Each cloud of rows lies close to a flat space through zero, with a little noise off it. After each cloud: how many dimensions does that space have?
(in the rows, 128 means zero)

siv (8 x 10):
[[120 132 138 124 103 114 151 168 126 150]
 [151  97 110 103 145 169 128 145  79 110]
 [ 88 177 139 148 133  82 111  86 189 140]
 [105 150 134 135 124 103 121 119 151 136]
 [100 151 136 113 129 100 136 159 132 147]
 [106 144 144 117 118 105 149 179 130 154]
 [116 146 150 148  96 102 146 152 157 153]
 [109 145 123 110 147 114 121 129 136 127]]
 : 3

Tupep:
[[167 108 105 107 166 129 154  95 135 102]
 [112 107 154 139 103 106  93  79 113 130]
 [ 90 131 162 151  79 116  83 125 115 150]
 [125 121 146 141 104 138 103 121 132 127]
 [122 106 158 149  90 134  83  94 125 123]
 [109 141 135 138 111 131 120 155 127 141]
 [144 150 100 117 157 152 168 188 144 126]
 [148 124 115 115 149 133 145 128 135 118]]
 : 3

[[116 105 129  89 124 140 107 123 126 137]
 [148 175 128 210 131  95 166 135 129 111]
 [112 101 129  81 128 147 100 126 128 138]
 [ 94  69 128  24 128 166  79 120 127 147]
 [137 146 126 162 132 114 143 136 128 124]
 [124 120 127 113 128 133 120 126 130 133]
 [123 119 130 111 128 132 119 128 129 132]
 [126 127 128 128 129 129 125 129 125 129]]
 : 1

tes, 8 rows:
[[157  83 199 114 144  82 147 102 120 128]
 [130 106 174 117 144  95 151 108 129 123]
 [134 136 142 128 116  95 120 107 119 151]
 [119 121 162 116 151 119 167 124 144 108]
 [150 132 138 129 116 118 116 119 123 145]
 [148 100 155 122 141 128 134 130 127 117]
 [179 173 104 141  85 145  83 131 130 173]
 [154 171 131 128 112 137 128 129 152 144]]
 : 4

mero:
[[140 103 111 124 137 113  99 141 141 116]
 [132 116 116 131 129 126 108 130 125 127]
 [120 147 146 105 136 122 177 112 143 115]
 [133 120 119 137 125 131 105 134 121 138]
 [108 167 160  55 166 104 246  91 179  88]
 [135 117 120 134 130 126 108 134 130 124]
 [127 125 125 146 112 141 106 134 107 145]
 [131 117 123 115 140 112 129 128 143 116]]
 : 2

[[161 106 171 114 140 110 134 114 128 117]
 [ 76 147  97 161 112 149  93 139 137 157]
 [186 110 138 122 147 110 163 130 105 130]
 [ 96 170  39 111 120 150 141 154 106 123]
 [156 112 138 146 139 121 139 133 116 148]
 [160 112 130 157 141 120 137 135 113 157]
 [152 134 101 107 136 127 154 144 104 116]
 [108 138 109 132 126 133 125 137 127 137]]
 : 3

[[105 137 192 103 118 127 106  92 122 100]
 [103 119 159 115 127 135 125 139 122 147]
 [131 141  74 136  97  99 120  96 153  44]
 [ 94 135 170 104 102 118 105  99 130  85]
 [109 119 102 129 113 121 134 147 133 127]
 [118 124 134 125 126 130 129 134 127 137]
 [150 127  96 142 137 128 138 137 130 135]
 [153 123 141 138 162 146 143 147 113 187]]
 : 3

dop, 8 rows:
[[128 130 129 127 129 128 128 129 124 129]
 [102 123 138 121 129 138 147 111 138 129]
 [ 65 116 143 118 129 151 164  88 149 136]
 [124 129 131 130 129 128 130 126 128 128]
 [125 128 125 128 130 130 124 130 127 126]
 [ 42 108 147 109 131 166 184  66 152 138]
 [144 132 122 131 128 123 119 139 124 126]
 [ 51 110 147 117 129 165 176  74 149 141]]
 : 1

[[ 94 156 112 128 127 124 189 132 127  90]
 [129 131 123 125 131 131 144 126 124 108]
 [140 142  92 118 158  59 131 135 155  85]
 [116 132 121 107 136 142 166 149 132 172]
 [128 124 138 135 120 129 109 125 128 125]
 [126 114 144 129 121 167 132 128 114 167]
 [158 100 143 107 151 170  95  98 101 126]
 [135 142 104 140 140  63 112 135 151  91]]
 : 4

[[136 107 129 109 119 115 121 143 118 132]
 [ 94 200 120 198 155 179 153  84 181 125]
 [107 169 126 172 145 155 145 101 160 128]
 [133 115 127 113 119 116 121 137 122 129]
 [139 101 132 103 121 113 121 143 111 131]
 [133 122 131 123 121 119 128 132 126 129]
 [106 181 120 183 145 162 143 100 162 129]
 [131 119 130 119 124 121 126 130 122 130]]
 : 1

gilub:
[[104 169 171 151 157 112 157 166 123 101]
 [110 147 162 127 147 117 150 151 135 106]
 [119 113 111 133 120 111 134 112 126 164]
 [125 125  90 157 125 114 131 111 108 178]
 [158 136 130 123 134 159 103 144 129  76]
 [108 120 154 107 127 114 144 126 144 131]
 [122  98 121  99 117 122 124 105 144 151]
 [132 155  86 191 131 118 135 128  94 178]]
 : 3

[[147 142 132 120 129 117  93 138 114 138]
 [ 62  95 111 156 123 152 218 102 162 100]
 [144 136 133 120 128 120 101 136 120 137]
 [ 86 108 117 143 124 142 186 108 145 112]
 [101 112 121 137 126 135 162 114 140 117]
 [134 134 130 126 132 127 117 129 119 131]]
 : 1
